Here is a tiny trained network, its code and every weight. The questions are about switching its units off for an input and a class, where a switched-off unit gives its printed mean instead of its output.

import numpy as np


def w(rows, s, z=0):
    codes = np.array(rows[::2]) - 128.0
    scale = np.full(codes.shape[1], s)
    scale[-1] = z or s
    return codes * scale


def f(y):
    return y / 2 * (1 + np.tanh(0.7978845608 * (y + 0.044715 * y**3)))


def log_softmax(a):
    a = a - a.max(-1, keepdims=True)
    return a - np.log(np.exp(a).sum(-1, keepdims=True))


def net(x, mask):
    res = np.array(x, float).reshape(1, 8) / 4 @ E
    y = f(res @ A[0][:, :-1].T + A[0][:, -1])
    res = res + np.where(mask, y, B[0][:, -1]) @ B[0][:, :-1]
    return log_softmax(res[-1] @ U[:, :-1].T + U[:, -1])


A, B = {}, {}
E = w([
[111,139,193,118,75,115,158,125,158],'x0',
[187,151,157,147,100,164,126,202,245],'x1',
[160,164,143,124,121,140,138,159,63],'x2',
[114,65,83,145,166,158,115,113,108],'x3',
[56,75,134,127,164,110,30,75,104],'x4',
[200,63,152,121,150,182,142,167,162],'x5',
[113,235,134,115,108,91,52,78,123],'x6',
[102,137,71,95,180,136,100,145,238],'x7',
],0.012)
A[0] = w([
[115,169,103,97,182,203,106,159,230,253],'N1',
[67,215,146,126,76,116,119,84,80,248],'N2',
[133,44,154,197,163,134,147,172,108,186],'N3',
[161,74,107,116,176,135,111,200,168,195],'N4',
[138,45,106,141,124,204,165,149,142,229],'N5',
[61,112,121,147,203,74,92,21,49,203],'N6',
[90,161,118,196,152,120,147,148,163,105],'N7',
[172,254,234,120,88,58,149,132,121,220],'N8',
[117,128,65,85,144,129,80,137,236,251],'N9',
[155,36,159,150,137,163,194,116,69,204],'N10',
[128,115,120,149,165,109,116,179,206,125],'N11',
[114,151,114,109,146,35,67,21,75,207],'N12',
],0.0091,0.003)
B[0] = w([
[168,133,60,172,135,118,156,126,167,223],'N1',
[124,181,145,109,90,210,118,87,103,221],'N2',
[168,127,158,84,173,115,148,131,74,192],'N3',
[135,89,97,97,170,129,173,152,142,205],'N4',
[175,5,142,53,153,61,207,143,140,211],'N5',
[33,101,109,60,142,155,87,70,114,252],'N6',
[114,133,123,139,129,103,118,122,148,144],'N7',
[120,233,198,202,96,171,141,168,145,246],'N8',
[124,102,58,133,121,134,165,102,131,223],'N9',
[149,92,183,84,111,147,185,138,37,205],'N10',
[127,119,103,165,164,88,177,91,146,184],'N11',
[56,134,163,132,100,148,66,37,153,239],'N12',
],0.011,0.017)
U = w([
[177,92,5,168,142,86,157,135,245,22],'0',
[171,23,238,81,139,96,186,175,45,163],'1',
[142,236,211,210,32,157,142,189,149,244],'2',
[1,143,114,61,111,144,15,43,61,186],'3',
],0.0082,0.0011)

Each question gives the input, the list of numbers given to net, and the class t.
The units are the neurons (one row each of A and B). Each row of codes is followed by its name. A weight is (code - 128) times the scale printed after its matrix; where a second scale follows, it is the last column's (A, B and U).
mask holds one flag per neuron, in row order. A switched-off neuron (its flag False) gives its mean, the last column of its row in B, instead of its output. The means were averaged over made-up inputs and are rounded, as every weight is.
A unit's drop is (log p(t) with every unit on - log p(t) with that unit switched off) / (log p(t) with every unit on - log p(t) with every unit switched off).
The circuit of an input: a set's keep is (log p(t) with only the set's units on - log p(t) with every unit switched off) / (log p(t) with every unit on - log p(t) with every unit switched off). Starting from all 12 units, units are removed one at a time, each time the one whose removal leaves the highest keep (on an exact tie, the one counted first), for as long as the keep stays at least 0.8.
units of the circuit, in order: the units of the circuit, biggest drop first
k most important neurons: the k neurons with the biggest drops, biggest first
drop when u is switched off: that unit's drop, to one decimal
input [-8,1,0,7,-6,6,-6,6], class 1: units of the circuit, in order => [N5]
input [-6,-4,-4,8,-4,-7,-6,-5], class 1: 2 most important neurons => [N10 N5]
input [6,-2,7,7,-7,1,1,5], class 0: 3 most important neurons => [N10 N3 N8]
input [4,3,5,-2,-1,-1,-4,-1], class 2: 2 most important neurons => [N8 N6]
input [-4,-1,-4,-2,2,7,3,-3], class 1: 2 most important neurons => [N12 N6]
input [2,-4,-7,4,-6,1,-6,5], class 1: 2 most important neurons => [N5 N10]
input [0,6,-5,5,8,4,-1,-2], class 1: 2 most important neurons => [N3 N5]
input [-2,8,0,4,8,3,3,-7], class 1: 2 most important neurons => [N12 N6]
input [-3,-2,-6,6,-5,-1,-2,1], class 1: drop when N5 is switched off => 0.1
input [-1,-3,-8,3,1,1,-5,3], class 1: drop when N5 is switched off => 0.1
input [3,4,4,0,3,-3,5,3], class 2: drop when N6 is switched off => 0.1
input [0,-6,4,-2,-7,-8,-4,-1], class 2: drop when N8 is switched off => 0.5
